Here is a tiny trained network, its code and every weight. The questions are about switching its units off for an input and a target symbol, where a switched-off unit gives its printed mean instead of its output.

import numpy as np


def w(rows, s, z=0):
    codes = np.array(rows[::2]) - 128.0
    scale = np.full(codes.shape[1], s)
    scale[-1] = z or s
    return codes * scale


def norm(h):
    return h / np.sqrt((h * h).mean(-1, keepdims=True) + 1e-5)


def f(y):
    return y / 2 * (1 + np.tanh(0.7978845608 * (y + 0.044715 * y**3)))


def softmax(a):
    e = np.exp(a - a.max(-1, keepdims=True))
    return e / e.sum(-1, keepdims=True)


def log_softmax(a):
    a = a - a.max(-1, keepdims=True)
    return a - np.log(np.exp(a).sum(-1, keepdims=True))


def net(x, mask):
    ids = ['ΓΞΨΩδεηλμπστφ'.index(c) for c in x.split()]
    T = len(ids)
    res = E[ids] + P[:T]
    r = norm(res)
    for j in range(3):
        rows = slice(3 * j, 3 * j + 3)
        q, k, v = (r @ M[0][rows].T for M in (Q, K, V))
        z = softmax(np.where(np.tri(T) > 0, q @ k.T / 3**0.5, -1e9)) @ v
        o = O[0][rows]
        res = res + np.where(mask[j], z, o[:, -1]) @ o[:, :-1]
    y = f(norm(res) @ A[0][:, :-1].T + A[0][:, -1])
    res = res + np.where(mask[3:15], y, B[0][:, -1]) @ B[0][:, :-1]
    return log_softmax(norm(res)[-1] @ U[:, :-1].T + U[:, -1])


Q, K, V, O, A, B = {}, {}, {}, {}, {}, {}
E = w([
[118,93,137,122,104,157,151],'Γ',
[122,109,139,132,105,92,134],'Ξ',
[139,124,148,149,152,150,88],'Ψ',
[132,169,101,147,143,133,138],'Ω',
[252,196,216,66,143,55,111],'δ',
[134,155,102,167,131,140,117],'ε',
[147,151,98,153,123,133,132],'η',
[141,149,105,158,121,132,122],'λ',
[107,140,118,94,131,123,107],'μ',
[148,152,106,153,105,138,122],'π',
[148,162,101,152,110,152,149],'σ',
[139,169,100,154,126,148,118],'τ',
[141,153,109,162,113,139,115],'φ',
],0.0036)
P = w([
[114,94,47,133,254,92,188],'0',
[155,86,37,119,120,142,75],'1',
[149,106,68,123,102,157,80],'2',
[136,123,92,132,99,160,89],'3',
[127,136,109,138,97,157,97],'4',
[119,152,125,144,94,155,110],'5',
[111,158,137,144,96,152,108],'6',
[105,168,150,146,100,147,117],'7',
[98,177,157,149,104,146,114],'8',
[92,187,164,144,108,143,118],'9',
[84,192,169,145,111,139,120],'10',
[80,201,174,145,112,140,116],'11',
],0.00099)
Q[0] = w([
[154,79,176,167,152,51,129],'head 1',
[162,98,186,150,215,110,110],'head 1',
[173,113,82,113,142,33,106],'head 1',
[62,193,113,166,102,104,30],'head 2',
[108,144,92,132,117,112,42],'head 2',
[188,43,84,82,141,167,120],'head 2',
[99,139,108,60,127,2,126],'head 3',
[104,152,111,97,123,161,110],'head 3',
[112,166,136,116,146,181,111],'head 3',
],0.0055)
K[0] = w([
[105,118,106,179,148,241,120],'head 1',
[151,65,136,170,181,181,106],'head 1',
[2,95,102,126,111,179,158],'head 1',
[233,190,195,78,160,79,102],'head 2',
[166,216,147,81,189,67,73],'head 2',
[12,120,53,136,160,169,111],'head 2',
[96,75,81,109,145,90,130],'head 3',
[127,143,129,101,175,145,110],'head 3',
[123,161,157,102,145,149,87],'head 3',
],0.0053)
V[0] = w([
[71,215,63,96,49,116,181],'head 1',
[44,71,97,182,97,99,169],'head 1',
[180,211,163,116,191,124,75],'head 1',
[185,187,158,94,180,15,49],'head 2',
[3,26,84,147,113,142,146],'head 2',
[134,44,155,145,76,58,185],'head 2',
[138,126,153,201,79,145,178],'head 3',
[128,172,116,103,162,216,71],'head 3',
[135,112,103,29,96,65,104],'head 3',
],0.0018)
O[0] = w([
[205,112,128,178,156,182,88,212],'head 1',
[173,60,101,162,87,116,139,119],'head 1',
[79,195,149,103,105,127,84,149],'head 1',
[155,81,122,132,111,252,194,184],'head 2',
[145,174,157,238,135,107,63,140],'head 2',
[92,185,141,78,163,196,93,9],'head 2',
[122,128,88,74,156,126,89,33],'head 3',
[170,85,145,172,105,76,171,227],'head 3',
[115,172,194,151,144,143,153,184],'head 3',
],0.0022,0.0013)
A[0] = w([
[155,112,113,161,223,62,149,124],'neuron 1',
[100,120,56,67,173,87,128,141],'neuron 2',
[140,152,108,155,119,162,189,159],'neuron 3',
[82,64,151,167,115,132,102,116],'neuron 4',
[131,43,132,122,115,82,251,152],'neuron 5',
[130,135,131,112,247,193,122,149],'neuron 6',
[104,174,32,71,129,117,104,141],'neuron 7',
[179,185,117,192,204,103,111,111],'neuron 8',
[255,113,52,105,159,158,221,6],'neuron 9',
[139,121,173,149,143,76,95,52],'neuron 10',
[105,86,192,97,155,164,163,148],'neuron 11',
[101,220,185,163,117,121,133,109],'neuron 12',
],0.0035,0.0017)
B[0] = w([
[156,152,135,135,63,199,46,107],'neuron 1',
[205,81,105,191,122,195,92,83],'neuron 2',
[165,98,145,145,169,71,60,189],'neuron 3',
[151,218,108,87,161,78,163,195],'neuron 4',
[253,160,86,229,148,231,85,117],'neuron 5',
[172,91,150,198,105,78,204,102],'neuron 6',
[179,169,143,187,122,115,168,159],'neuron 7',
[162,150,40,106,41,117,155,196],'neuron 8',
[28,117,201,61,176,80,82,110],'neuron 9',
[99,131,140,101,177,219,226,114],'neuron 10',
[143,142,43,119,86,49,124,97],'neuron 11',
[111,63,48,39,157,124,82,249],'neuron 12',
],0.0021,0.0012)
U = w([
[227,115,90,208,99,161,100,218],'Γ',
[111,241,149,136,78,63,156,127],'Ξ',
[53,107,82,8,151,94,88,199],'Ψ',
[136,88,188,124,206,126,65,49],'Ω',
[96,87,166,124,121,202,108,17],'δ',
[240,137,208,40,168,98,106,31],'ε',
[119,74,174,133,180,167,98,52],'η',
[104,152,128,122,176,216,150,3],'λ',
[123,107,188,90,100,198,70,2],'μ',
[134,13,177,140,138,59,196,65],'π',
[166,55,103,46,74,190,214,51],'σ',
[147,123,115,134,254,126,187,45],'τ',
[88,80,129,162,179,169,153,10],'φ',
],0.0098,0.0048)

Each question gives the input, a string of symbols that net reads in full, and the target symbol t.
The units are the heads (3 rows each of Q, K, V and O) and the neurons (one row each of A and B). Each row of codes is followed by its name. A weight is (code - 128) times the scale printed after its matrix; where a second scale follows, it is the last column's (O, A, B and U).
mask holds one flag per unit, heads first, then neurons. A switched-off unit (its flag False) gives its mean, the last column of its rows in O or B, instead of its output. The means were averaged over made-up inputs and are rounded, as every weight is.
A unit's drop is (log p(t) with every unit on - log p(t) with that unit switched off) / (log p(t) with every unit on - log p(t) with every unit switched off).
The circuit of an input: a set's keep is (log p(t) with only the set's units on - log p(t) with every unit switched off) / (log p(t) with every unit on - log p(t) with every unit switched off). Starting from the 12 units with the biggest drops (on a tie, the unit counted first), units are removed one at a time, each time the one whose removal leaves the highest keep (on an exact tie, the one counted first), for as long as the keep stays at least 0.8.
units of the circuit, in order: the units of the circuit, biggest drop first
top k neurons: the k neurons with the biggest drops, biggest first
which heads matter: for each layer, one digit per head in row order, 1 if its drop is at least 0.15 and else 0, layers parted by /
drop of u: that unit's drop, to one decimal
input μ μ μ Ψ Ω μ δ μ τ, target λ: units of the circuit, in order	head 2; neuron 9
input μ τ Ξ τ Ξ σ μ Γ Ψ Γ φ Ω, target Γ: units of the circuit, in order	neuron 4; head 1
input λ Ω φ δ τ μ μ σ, target Ξ: which heads matter	110
input ε Γ Ω Ξ μ Ξ, target Ξ: top 3 neurons	neuron 4; neuron 9; neuron 5
input μ Γ Ξ, target Γ: which heads matter	100
input η π Ψ Ω μ μ μ μ Ψ Γ, target Γ: which heads matter	000
input Ψ τ Ξ σ μ Ξ σ Γ μ, target Ξ: which heads matter	101
input λ μ Ξ Ψ μ Γ μ δ Ω, target τ: units of the circuit, in order	head 2; neuron 9; neuron 3; neuron 6
input λ μ μ μ σ μ Ω λ δ Ω μ Γ, target Ψ: top 3 neurons	neuron 7; neuron 11; neuron 12
input Γ Ξ Γ λ μ μ, target Ξ: which heads matter	100
input μ λ τ Ω μ μ η λ Ω μ Ξ Ψ, target Γ: which heads matter	001
input μ μ δ Ξ Ψ Ξ Ω μ, target σ: units of the circuit, in order	head 2
input ε Ξ μ, target Γ: top 2 neurons	neuron 2; neuron 7
input Γ ε φ φ μ Ξ Ψ Ψ τ ε Ψ, target Ψ: top 2 neurons	neuron 7; neuron 5
input τ μ δ Ψ η Ω Γ Ψ λ μ Γ π, target μ: which heads matter	010
input δ μ σ, target Ξ: which heads matter	100
input μ Ψ Γ Γ μ τ Ξ Ξ Ξ, target Ψ: which heads matter	011
input Ψ σ Ω μ ε Ξ μ μ Ψ Ψ, target Ψ: top 2 neurons	neuron 12; neuron 7
input μ τ λ η σ σ Γ Ω Γ, target Ξ: which heads matter	010
input Ξ Γ Ξ, target Ξ: top 3 neurons	neuron 12; neuron 4; neuron 9
input Γ Ξ Ξ Ψ μ Γ, target Ξ: which heads matter	111
input Ξ μ λ δ μ λ Ψ τ μ Ω Ψ, target π: top 2 neurons	neuron 6; neuron 11
input Γ Ψ Γ Ω Ξ π Ω μ σ σ Ψ, target Ξ: top 3 neurons	neuron 5; neuron 6; neuron 8
input Ξ Ξ φ μ η Ξ Ψ Ω μ δ Γ, target Ψ: top neuron	neuron 11
input η μ τ Ξ Ξ φ Ξ φ ε Γ Γ Ω, target Γ: drop of neuron 3	0.1
input μ Ξ Γ μ δ π σ Ψ, target π: drop of neuron 6	1.0
input η η π π δ η σ τ, target λ: drop of head 2	1.2
